Rows, each with roughly how far along a hidden order it lies (0 to 20)
[ 22 -29  38 -32  38 -23 -40  25 -18 -46  -2   6 -26  34   5 -19  29  39
  -3   4] : 19
[ 33 -22  60 -21  50   9  12  -3  25  68  38 -33 -36 -16  40 -11  35  42
 -27 -26] : 20
[  2  11 -20  20 -33 -30 -19  27 -13 -35 -66  14  -8  -2 -25   2 -45  -7
  18  28] : 7
[ 32 -28  24 -47  15  19   4 -33  13  75  56 -21   9  -8  34 -17  33   2
 -15 -56] : 14
[ 59 -38  47 -67  32  12 -15 -20   4  68  71 -21  -1 -26  41 -29  25  30
 -17 -53] : 18
[  9  -4 -15 -26 -17  23  22 -32   9  23  73 -10  43 -13  13 -10  -7 -22
   0 -44] : 6
[ 75 -62  45 -66  -7 -33 -51  19  17  51 -17 -16 -32 -30  27 -17 -11  62
 -18 -15] : 19
[  6  15 -16  47 -39 -13  23  23  19  34 -88 -17 -31 -47  -3   7 -46  -8
 -11  19] : 6
[ 21 -11  61 -18  49   4 -23  12  12  31  15 -21 -43 -16  21  -8  29  38
 -19   4] : 20
[-11  15 -27  43 -32  -9   1  25  -9 -35 -84   9  -7   1 -16  10 -36 -15
   2  14] : 5
[  0 -20  -1 -44  39  10  -2 -31   0 -22  77  -3  22  17  16 -18  38   1
  -3  -8] : 14
[ 34 -21 -70 -60 -78 -15  -8 -31 -14 -23  44  19  63 -22  -5 -17 -42 -22
  15 -53] : 1
[ 29  -9  17 -43  30  20   6 -35  -5  44  86 -10  11   7  21 -11  37   4
 -12 -36] : 14
[-17  43 110  95  82  43  45  27  28  91 -43 -44 -77 -10  21  23  40  26
 -35  32] : 20
[ 35 -20  48 -40  28  16   3 -17   8  63  47 -20 -19 -20  43 -15  33  30
 -17 -44] : 18
[  6  10  31  57   3 -11  11  31  20  27 -90 -23 -55 -28   0  27 -18  13
  -7  14] : 11
[  8   5 -47   4 -68 -18  16   0  -6  -5 -45  -4  21 -34 -17  10 -52 -24
  13  -1] : 1
[ -6   7   3  35   2 -13 -20  46   9 -27 -73   3 -33  14 -14  14 -21  13
  -9  35] : 11
[ 31  -9  49  -9  40  32  34 -30  27  93  53 -37 -16 -45  42  -5  19  22
 -27 -50] : 15
[-24  24  -8  76 -25 -18  38  24   7  -2 -94   0 -32  -9 -15  25 -23  -6
   0  29] : 5
[ 17  -7  35 -35  57  10 -19  -3  -5  11  59  -5 -14   8  19 -27  51  35
  -6  -8] : 20
[ 45 -29  38 -72  20  11  14 -28  10  54  79 -20   9 -24  34 -25  24  13
 -13 -47] : 15
[ 11   1  55   2  64  44  31 -12  22  93  53 -33 -28  -5  33  -1  49  19
 -24 -16] : 18
[ 12  -8 -49   7 -70 -26   0   4 -11 -27 -51  13  12 -18 -17  -3 -49 -15
  14  -5] : 2
[   5   29   -3   86  -38   -6   56   21   39   82 -113  -37  -49  -73
    2   14  -62  -13  -12    8] : 5
[  6 -19  43 -31  63  12 -10   0   1  37  53  -6 -19  14  23 -16  52  32
 -12  -3] : 19
[  2   5  70  14  52  10 -13  24   4   8  -9 -17 -45  20  12   1  38  34
 -18  15] : 20
[-25  10 -60  13 -72 -15   1  -3  -7 -43 -34  18  24  -5 -17  -1 -39 -39
  16   4] : 0
[  3 -20 -75 -54 -78 -23 -33 -16 -28 -53  18  35  57  -5 -23  -9 -46 -35
  23 -10] : 0
[ -5  12 -52   3 -59  -3  22 -10  -7 -17   2  22  51  -6 -17  10 -39 -37
  18  -4] : 0
[ -4 -14  59  12  54   5 -12  22  -2  14 -11 -22 -53  35   6   3  30  44
 -15  26] : 19
[ 30 -16 -10 -51  12  19  16 -39   3  41  66  -7  33 -25  21 -18   4  -8
 -10 -54] : 10
[ -6  -9  21 -33  50  14  -2 -21 -11  12  75   2  15  11  16  -9  44   5
  -7 -16] : 16
[ 20 -29 -89 -64 -87 -62 -64   9 -31 -98  -2  42  56  17 -27 -14 -50 -12
  34   3] : 2
[ 14   1 -72 -15 -63 -11  15  -8 -10 -23  10  15  51  -9 -12  -7 -42 -25
  20 -32] : 0
[ 17  -2 -49 -41 -38  14  25 -36  -6   7  42   3  59 -21   6  -9 -14 -30
   6 -38] : 4
[ 29 -19  45 -38  45  10 -20  -6   8  22  58 -14 -33  -8  36  -9  43  33
 -16 -25] : 19
[ 16 -11  35 -48  55  18 -24 -10  -5  19  80 -15  -6   7  29 -15  56  36
  -7 -26] : 19
[  0   0 -29  12 -35 -31 -23  32  -9 -50 -64  17 -11   8 -21  10 -41   3
   8  27] : 7
[ -1  -6 -73 -23 -73 -20  -4 -24 -15 -32  15  19  53 -15 -18  -4 -46 -33
  21  -9] : 0
[-21  25  31  75  28  -1  25  38  16  -2 -74  -2 -50  22 -13  18  -5  17
  -7  41] : 14
[  2  -3 -78 -22 -89 -31 -10  -4  -9 -63 -35  24  38  -4 -28  -1 -53 -35
  20  -7] : 0
[ 28 -14 -44 -65 -25   4   5 -40 -13   8  97   8  61 -14  12 -19  -2 -20
   6 -48] : 7
[ 22 -24  -4 -67   2  15   0 -35  -3  29  93   5  34  -4  15 -19  22   4
  -2 -53] : 11
[ 50 -43   9 -91  13   0 -10 -30  -3  26  91 -17  24  -3  26 -25  29  23
  -8 -45] : 15
[ -1  -1  32  38  19 -14 -14  39   4 -12 -57 -10 -40  14  -5  23   0  23
  -1  29] : 13
[ 31  -5  64  -1  46  37  36 -13  41 108  46 -41 -40 -59  41  -9  26  11
 -36 -47] : 18
[-16  11 -19  50 -17 -20 -12  32  -2 -37 -75   0 -14   5 -25  18 -25  -8
   5  39] : 7
[ 37 -37 -28 -95 -17   0 -15 -35  -8   6 101  -2  47 -31  25 -26   1  -5
   5 -61] : 10
[ 13  -4 -43 -11 -60 -39 -11  25 -18 -42 -48  22  -1   4 -32   3 -42  -6
  22  17] : 4
[ -76   38  -12   74   27  -16  -35   48  -37 -115  -73   41  -13   81
  -47   19   17   -7   28   77] : 9
